Moves between nodes:
&: J233->J376, J820->J49, J376->J612, J257->J744, J349->J801, J262->J257, J217->J254, J375->J222, J276->J732, J204->J276, J315->J287, J222->J205, J57->J437, J49->J613, J205->J819, J629->J250, J515->J93, J853->J515, J666->J331, J264->J315, J29->J204, J488->J489, J819->J772, J287->J573, J612->J601, J732->J76, J762->J753, J93->J488, J801->J120, J76->J666, J744->J293, J489->J35, J772->J762, J293->J264, J600->J729, J729->J262, J573->J57, J176->J29, J250->J176, J601->J375, J35->J629, J437->J820, J613->J853, J331->J349, J120->J233, J753->J217, J254->J600
!: J233->J262, J820->J732, J376->J257, J257->J488, J349->J254, J262->J93, J217->J49, J375->J264, J276->J819, J204->J205, J315->J250, J222->J315, J57->J204, J49->J76, J205->J287, J629->J612, J515->J349, J853->J331, J666->J753, J264->J629, J29->J222, J488->J120, J819->J573, J287->J176, J612->J744, J732->J772, J762->J437, J93->J801, J801->J600, J76->J762, J744->J489, J489->J233, J772->J57, J293->J35, J600->J853, J729->J515, J573->J29, J176->J375, J250->J601, J601->J293, J35->J376, J437->J276, J613->J666, J331->J217, J120->J729, J753->J820, J254->J613
~: J233->J488, J820->J762, J376->J489, J257->J233, J349->J853, J262->J120, J217->J666, J375->J250, J276->J57, J204->J573, J315->J375, J222->J176, J57->J819, J49->J753, J205->J29, J629->J293, J515->J600, J853->J254, J666->J49, J264->J601, J29->J287, J488->J262, J819->J204, J287->J222, J612->J35, J732->J437, J762->J732, J93->J729, J801->J515, J76->J820, J744->J376, J489->J257, J772->J276, J293->J612, J600->J349, J729->J801, J573->J205, J176->J315, J250->J264, J601->J629, J35->J744, J437->J772, J613->J217, J331->J613, J120->J93, J753->J76, J254->J331
+: J233->J93, J820->J772, J376->J488, J257->J120, J349->J613, J262->J801, J217->J76, J375->J629, J276->J573, J204->J287, J315->J601, J222->J250, J57->J205, J49->J762, J205->J176, J629->J744, J515->J254, J853->J217, J666->J820, J264->J612, J29->J315, J488->J729, J819->J29, J287->J375, J612->J489, J732->J57, J762->J276, J93->J600, J801->J853, J76->J437, J744->J233, J489->J262, J772->J204, J293->J376, J600->J331, J729->J349, J573->J222, J176->J264, J250->J293, J601->J35, J35->J257, J437->J819, J613->J753, J331->J49, J120->J515, J753->J732, J254->J666
§: J233->J257, J820->J76, J376->J744, J257->J489, J349->J600, J262->J488, J217->J613, J375->J315, J276->J772, J204->J819, J315->J176, J222->J287, J57->J276, J49->J666, J205->J573, J629->J601, J515->J801, J853->J349, J666->J217, J264->J250, J29->J205, J488->J233, J819->J57, J287->J29, J612->J293, J732->J762, J762->J820, J93->J120, J801->J729, J76->J753, J744->J35, J489->J376, J772->J437, J293->J629, J600->J515, J729->J93, J573->J204, J176->J222, J250->J375, J601->J264, J35->J612, J437->J732, J613->J331, J331->J254, J120->J262, J753->J49, J254->J853

The rows follow the links: the fewer symbols apart two nodes are, the more alike their rows tend to be.

Each row is also shifted at random along 2 hidden directions that mean nothing.

Row, then node:
52 1 36 -42 27 2 -27 48 -7 -51 -18 -38 -4 -26 41 26 -38 45 -4 25 -29 -48 -18 -9 -33 28 -34 -4 -19 -31 -13 26 -49 -6 -3 | J612
131 -31 54 -11 -10 41 -25 -18 1 -10 -4 -28 6 -12 -2 27 -6 -3 -32 -3 16 48 17 -21 -31 -1 -15 -18 -7 -25 -18 8 -39 5 -8 | J515
-87 20 38 -22 49 -35 -40 15 -5 23 9 4 2 23 -1 21 -24 43 -25 2 -13 -4 -28 -17 -38 8 -18 -10 42 -9 -8 23 -10 14 -3 | J601
49 8 9 -31 -16 -25 -4 10 3 -73 -31 -57 -24 -50 25 -3 -26 14 10 -2 -32 -40 -22 6 -15 35 -14 0 -24 6 -22 7 -29 -39 6 | J376
-123 22 -68 5 9 -12 24 20 4 2 -4 41 6 1 20 -2 -21 7 26 25 -12 -49 -2 24 27 18 0 28 -15 21 13 -32 23 10 12 | J29
-18 12 29 -49 3 -41 -12 15 -8 -39 -40 -32 -19 -45 25 38 -37 15 -17 -18 -12 -27 -2 -27 -37 29 -17 -2 2 -6 3 3 -53 -12 8 | J35
47 -23 -16 45 8 29 -8 -7 -12 31 30 36 -4 27 -27 26 -10 -34 -20 -13 45 40 45 -18 20 -19 9 15 17 30 30 -43 21 14 32 | J820
99 -4 41 0 -25 -8 -14 16 12 -27 9 -67 -46 -39 -20 -27 -6 -13 -11 -22 -46 4 -21 -19 -18 11 -15 -9 -6 53 -20 12 -9 -66 25 | J488
-120 23 -67 12 11 -24 5 10 4 -2 7 37 0 7 13 0 -35 11 17 12 -9 -31 -11 21 29 19 4 24 -7 41 0 -39 31 2 26 | J287
62 -16 50 6 -24 -2 -21 -4 13 4 14 -60 -39 -32 -25 -21 -1 -18 -29 -32 -37 29 -20 -30 -20 9 -16 -14 -1 53 -20 8 -12 -53 23 | J262
-8 -14 -23 39 7 11 -8 -28 0 40 24 54 25 39 -24 25 -2 -19 -20 -10 65 44 33 -8 15 -26 18 6 29 11 20 -34 21 30 16 | J762
-61 15 6 -18 -43 -70 4 -28 8 -19 -25 -41 -36 -61 -9 -4 -9 -25 -21 -61 -15 6 -15 -32 -19 17 14 -11 17 57 -2 -9 -24 -44 26 | J257
-53 13 -1 -25 -35 -56 -2 -25 8 -34 -34 -41 -24 -55 9 -6 -14 -8 -1 -29 -24 -11 -26 -7 -15 25 2 -13 -2 32 -12 -2 -26 -34 9 | J489
40 -6 0 -11 -46 3 48 -19 -12 -9 -29 -22 -4 -32 -9 -17 64 -45 20 -23 22 15 33 5 15 -21 27 -2 -8 -21 22 12 -14 -2 -31 | J331
-3 9 -13 8 39 5 13 10 -18 12 12 48 25 48 2 -3 31 16 27 22 36 -13 20 25 10 -33 16 7 18 -54 24 22 28 41 -23 | J276

Complete each set of four: the symbols that take the first to the second take the third to the fourth, perhaps in another order.
Answer with the node's name.
39 -15 19 -23 -38 -8 22 -43 -6 -14 -38 -10 9 -30 -6 11 38 -25 -6 -28 43 36 31 0 -11 -18 24 -19 7 -36 9 5 -38 14 -31
to 95 -29 51 0 -11 58 -32 -18 10 16 11 -38 10 1 -8 -1 -12 1 -31 10 -20 47 -18 -16 -30 12 -23 -19 -18 -2 -35 10 -28 -9 -8
as -107 17 -31 -6 23 -2 25 -3 -9 39 -7 62 47 37 4 -7 37 14 31 26 29 -13 11 28 13 -25 19 8 15 -59 21 20 23 57 -40
to J762

25 -7 -24 29 30 32 2 -14 3 9 32 59 51 57 4 -13 10 27 23 41 42 13 6 36 20 -27 16 2 10 -48 0 11 38 38 -23
to -36 11 -4 18 33 -18 5 -8 -16 28 10 56 19 42 -18 23 25 3 -7 -13 63 18 36 0 1 -40 24 1 53 -29 41 4 20 39 -6
as -63 23 -28 -8 32 1 30 33 -12 19 -3 44 15 28 9 -2 37 7 33 22 19 -38 27 22 18 -24 17 19 8 -47 34 11 16 41 -24
to J204

-95 27 50 -20 52 -58 -41 20 -15 35 10 5 -24 10 -14 39 -27 20 -54 -37 9 9 -6 -43 -48 -8 -11 -12 66 15 12 7 -22 6 17
to -79 15 25 -43 28 -11 -28 2 3 4 -15 -6 16 1 31 17 -28 43 -8 25 -31 -18 -36 1 -35 24 -21 -13 -3 -29 -26 30 -33 17 -23
as 27 -20 -16 35 -19 36 20 -1 -8 39 18 23 -18 1 -34 4 18 -56 -10 -18 22 25 47 -13 29 -15 16 17 -6 47 30 -43 16 3 20
to J820

11 -17 -16 38 14 18 -3 -16 -3 31 25 50 17 36 -25 20 -4 -14 -14 -5 58 38 36 -10 19 -26 14 7 24 7 21 -36 25 30 13
to 97 -27 -29 47 13 67 -10 3 6 14 38 35 24 45 -8 -7 -12 -7 5 33 19 19 19 18 31 -12 -5 14 -21 -3 -2 -26 40 10 11
as -45 10 11 -10 -40 -49 -6 -30 16 -10 -17 -50 -33 -51 -19 -15 -3 -22 -15 -47 -36 14 -33 -15 -18 18 9 -15 8 54 -16 0 -14 -45 15
to J257

0 -20 45 2 -26 25 -28 -40 10 41 6 -34 8 -4 -23 -2 -4 -13 -42 -18 -21 60 -31 -23 -28 12 -9 -21 -2 26 -35 -1 -22 -9 -2
to 76 -25 32 -19 -32 -2 11 -38 -10 -14 -29 -15 11 -24 -2 24 19 -25 -21 -29 50 40 34 -17 -14 -14 18 -19 10 -29 4 6 -46 7 -18
as 46 17 -22 -6 43 26 32 82 -12 -19 -1 24 -8 17 18 -2 20 10 42 35 -9 -74 31 17 27 -10 -7 33 -20 -42 37 7 16 18 -8
to J222

70 14 69 -18 63 -14 -49 74 -11 -14 23 -21 -34 18 2 28 -32 41 -33 -9 -17 -26 -4 -40 -47 1 -35 -6 40 -1 4 29 -13 -18 29
to -16 14 52 -27 51 -14 -40 45 -5 2 2 -14 0 15 18 26 -26 45 -24 9 -18 -22 -23 -23 -37 16 -29 -8 24 -18 -11 24 -26 5 -2
as 54 -10 0 39 30 0 -15 9 -14 18 32 44 -5 38 -28 33 -8 -15 -26 -17 75 30 54 -27 6 -35 15 9 46 0 37 -23 28 18 28
to J437

84 -20 51 -15 -19 -7 -13 -34 -17 0 -24 -20 -11 -26 -15 47 9 -32 -49 -52 57 56 41 -47 -32 -18 9 -19 26 -5 23 -4 -60 8 1
to 53 -14 -16 9 -43 43 51 3 4 8 -7 -10 -4 -13 -7 -42 58 -42 30 9 -12 3 16 22 40 -14 13 15 -45 -11 10 1 10 -8 -21
as -78 18 -62 4 16 18 30 39 0 -10 -4 34 13 9 29 -11 -7 10 44 39 -17 -60 2 31 34 12 -1 30 -34 -4 14 -19 25 15 -2
to J375

-6 -31 13 -23 -32 27 -3 -75 4 11 -22 -5 57 -4 8 0 16 7 -9 11 24 54 -10 18 -15 4 11 -23 -17 -44 -37 16 -40 29 -49
to -52 -22 -3 -22 -51 4 14 -91 7 15 -36 1 60 -9 7 -4 26 -5 -3 10 32 53 -8 18 -7 -9 23 -25 -5 -46 -22 22 -35 42 -59
as -23 -14 -19 44 -11 13 9 -18 -14 53 22 39 -13 13 -37 23 3 -59 -31 -35 47 48 54 -27 27 -18 19 17 23 52 38 -56 14 10 30
to J820

-52 12 5 -46 -1 -17 -5 -3 3 -35 -36 -29 9 -31 38 10 -28 31 0 13 -24 -31 -28 -2 -27 38 -12 -6 -13 -20 -21 15 -52 -3 -12
to -34 15 39 -44 37 -20 -30 26 -8 -8 -15 -16 -9 -5 18 33 -26 35 -29 -1 -17 -21 -15 -24 -43 18 -24 -5 14 -16 -8 23 -47 11 -2
as 84 -15 16 -16 -40 2 34 -23 -11 -26 -30 -21 2 -30 0 -10 53 -27 19 -8 26 16 26 6 4 -16 21 -6 -13 -36 12 16 -22 -4 -31
to J349

9 13 -41 4 32 21 25 68 -2 -28 4 19 -9 5 31 -3 -12 15 42 40 -23 -77 13 19 32 10 -11 35 -36 -11 18 -15 20 2 20
to -7 21 0 2 39 -18 28 60 -30 10 -4 34 -20 17 -6 24 28 -12 4 -8 39 -38 57 -16 6 -35 7 21 30 -27 59 5 1 25 4
as 25 -14 51 1 -27 -2 -23 -21 8 28 14 -45 -28 -14 -32 -1 3 -27 -45 -39 -26 49 -17 -39 -29 9 -16 -20 1 46 -22 -4 -13 -33 13
to J233

-34 9 -44 -9 30 36 34 45 -2 -4 -3 38 27 28 28 -24 25 27 58 67 -20 -64 2 45 29 -3 -4 28 -34 -56 6 18 22 31 -39
to 20 24 -25 21 32 -36 -18 56 -4 -33 15 10 -49 0 1 19 -54 1 -6 -25 3 -43 24 -22 8 11 -11 22 25 58 28 -35 31 -36 75
as 10 22 32 8 60 -35 -50 44 1 -7 37 -3 -26 30 -6 9 -39 38 -21 -14 -10 -13 -20 -22 -27 -3 -16 -6 52 22 -8 10 21 -20 32
to J612

-15 10 -17 -4 39 4 21 34 -13 12 3 50 19 34 8 -5 35 15 31 26 25 -28 26 22 17 -28 10 18 12 -59 28 26 23 40 -30
to -80 30 -29 -7 27 -17 32 48 -21 9 -15 36 -26 2 5 23 12 -18 10 -11 14 -50 48 -10 17 -8 12 33 11 3 57 -23 5 16 13
as -128 33 -20 24 29 -80 -31 -4 -3 20 20 28 -30 13 -21 20 -43 4 -32 -48 19 3 -3 -24 -10 0 8 -5 66 67 17 -32 29 -19 57
to J264

-103 23 3 9 33 -45 -40 -7 4 24 26 19 11 36 -3 -3 -29 44 -14 4 -15 3 -49 4 -25 5 -4 -15 43 21 -22 20 27 2 7
to -24 19 32 -8 52 -26 -48 30 0 8 28 1 -8 26 2 8 -28 45 -21 1 -21 -10 -32 -18 -27 0 -24 -6 41 6 -11 27 13 -7 14
as -18 12 12 -40 -8 -36 -5 3 -2 -46 -41 -36 -15 -49 27 15 -29 7 -5 -10 -17 -30 -12 -16 -23 31 -7 -6 -9 1 -9 3 -48 -22 3
to J376

26 -38 24 -7 -29 64 -25 -47 22 27 11 -22 38 12 5 -20 -10 17 -15 32 -36 50 -52 11 -15 19 -18 -28 -41 -18 -63 16 -15 6 -31
to -16 -20 11 -23 -44 6 11 -85 0 2 -36 0 43 -16 3 5 27 -11 -3 -7 40 49 3 11 -13 -7 21 -20 1 -46 -13 17 -41 36 -47
as 23 24 30 25 54 -53 -53 50 -9 -17 32 2 -54 10 -20 25 -45 21 -33 -40 5 -18 0 -37 -26 -7 -11 -2 67 49 19 -5 27 -32 64
to J629

-87 13 -18 -32 -42 -52 9 -45 18 -29 -35 -36 -1 -49 14 -15 -13 0 7 -15 -31 -6 -46 13 -7 29 1 -12 -10 22 -31 1 -18 -22 -6
to -70 11 -1 -49 -4 -16 -9 -16 6 -33 -39 -20 19 -24 46 8 -31 32 5 25 -27 -27 -34 11 -18 39 -15 -11 -26 -28 -32 18 -46 4 -29
as -22 -5 -19 -2 -59 4 55 -38 0 18 -28 -4 5 -21 -12 -32 68 -51 25 -14 6 20 19 26 30 -18 29 0 -22 -13 13 8 1 6 -35
to J853

